Here is a tiny trained network, its code and every weight. The questions are about switching its units off for an input and a class, where a switched-off unit gives its printed mean instead of its output.

import numpy as np


def w(rows, s, z=0):
    codes = np.array(rows[::2]) - 128.0
    scale = np.full(codes.shape[1], s)
    scale[-1] = z or s
    return codes * scale


def f(y):
    return y / 2 * (1 + np.tanh(0.7978845608 * (y + 0.044715 * y**3)))


def log_softmax(a):
    a = a - a.max(-1, keepdims=True)
    return a - np.log(np.exp(a).sum(-1, keepdims=True))


def net(x, mask):
    res = np.array(x, float).reshape(1, 2) / 4 @ E
    y = f(res @ A[0][:, :-1].T + A[0][:, -1])
    res = res + np.where(mask, y, B[0][:, -1]) @ B[0][:, :-1]
    return log_softmax(res[-1] @ U[:, :-1].T + U[:, -1])


A, B = {}, {}
E = w([
[211,108,216,7,63,181],'x0',
[255,148,28,101,29,80],'x1',
],0.0091)
A[0] = w([
[227,151,51,146,37,13,94],'n0',
[189,121,208,30,88,207,134],'n1',
[126,113,95,115,135,161,230],'n2',
[70,49,237,162,187,186,103],'n3',
[156,71,223,22,23,253,57],'n4',
[78,200,77,225,156,61,94],'n5',
[22,74,183,160,194,211,128],'n6',
[68,153,72,192,123,78,134],'n7',
[66,152,21,187,171,53,96],'n8',
[63,166,60,186,110,110,209],'n9',
[231,167,53,114,116,64,140],'n10',
[68,155,231,157,226,237,89],'n11',
[195,166,14,103,50,82,84],'n12',
[43,80,229,156,153,188,120],'n13',
[88,180,52,210,179,27,87],'n14',
[157,137,106,124,165,156,249],'n15',
],0.0069,0.012)
B[0] = w([
[108,194,43,82,88,72,202],'n0',
[188,75,189,97,164,178,224],'n1',
[126,184,173,200,102,182,227],'n2',
[126,165,12,57,83,62,189],'n3',
[218,23,149,2,206,141,208],'n4',
[224,50,113,58,196,146,185],'n5',
[134,180,78,97,87,104,210],'n6',
[152,89,160,96,146,163,183],'n7',
[235,43,142,98,186,146,191],'n8',
[151,128,177,160,100,183,226],'n9',
[87,182,92,104,93,97,199],'n10',
[148,171,40,70,80,65,192],'n11',
[109,159,26,36,87,49,188],'n12',
[129,169,54,81,51,91,194],'n13',
[206,51,136,10,161,148,189],'n14',
[86,221,237,238,73,219,250],'n15',
],0.0091,0.011)
U = w([
[115,199,44,106,104,65,125],'0',
[200,5,156,105,154,184,128],'1',
[72,199,199,218,111,210,253],'2',
[97,81,121,141,129,87,77],'3',
[101,89,123,132,172,105,71],'4',
],0.014,0.0055)

Each question gives the input, the list of numbers given to net, and the class t.
The units are the neurons (one row each of A and B). Each row of codes is followed by its name. A weight is (code - 128) times the scale printed after its matrix; where a second scale follows, it is the last column's (A, B and U).
mask holds one flag per neuron, in row order. A switched-off neuron (its flag False) gives its mean, the last column of its row in B, instead of its output. The means were averaged over made-up inputs and are rounded, as every weight is.
A unit's drop is (log p(t) with every unit on - log p(t) with that unit switched off) / (log p(t) with every unit on - log p(t) with every unit switched off).
most important unit: the unit with the biggest drop
k most important neurons: the k neurons with the biggest drops, biggest first
drop of u: that unit's drop, to one decimal
input [3,4], class 0: most important unit	n12
input [-6,5], class 1: 2 most important neurons	(n8 n14)
input [0,-3], class 2: 2 most important neurons	(n12 n0)
input [-7,-7], class 0: 2 most important neurons	(n11 n6)
input [-8,6], class 1: 2 most important neurons	(n8 n14)
input [-7,-6], class 1: 4 most important neurons	(n8 n5 n14 n7)
input [-8,-8], class 0: 4 most important neurons	(n11 n6 n3 n13)
input [-3,-6], class 0: drop of n14	0.0
input [-7,2], class 1: drop of n15	0.0
input [-4,-3], class 1: drop of n12	0.1
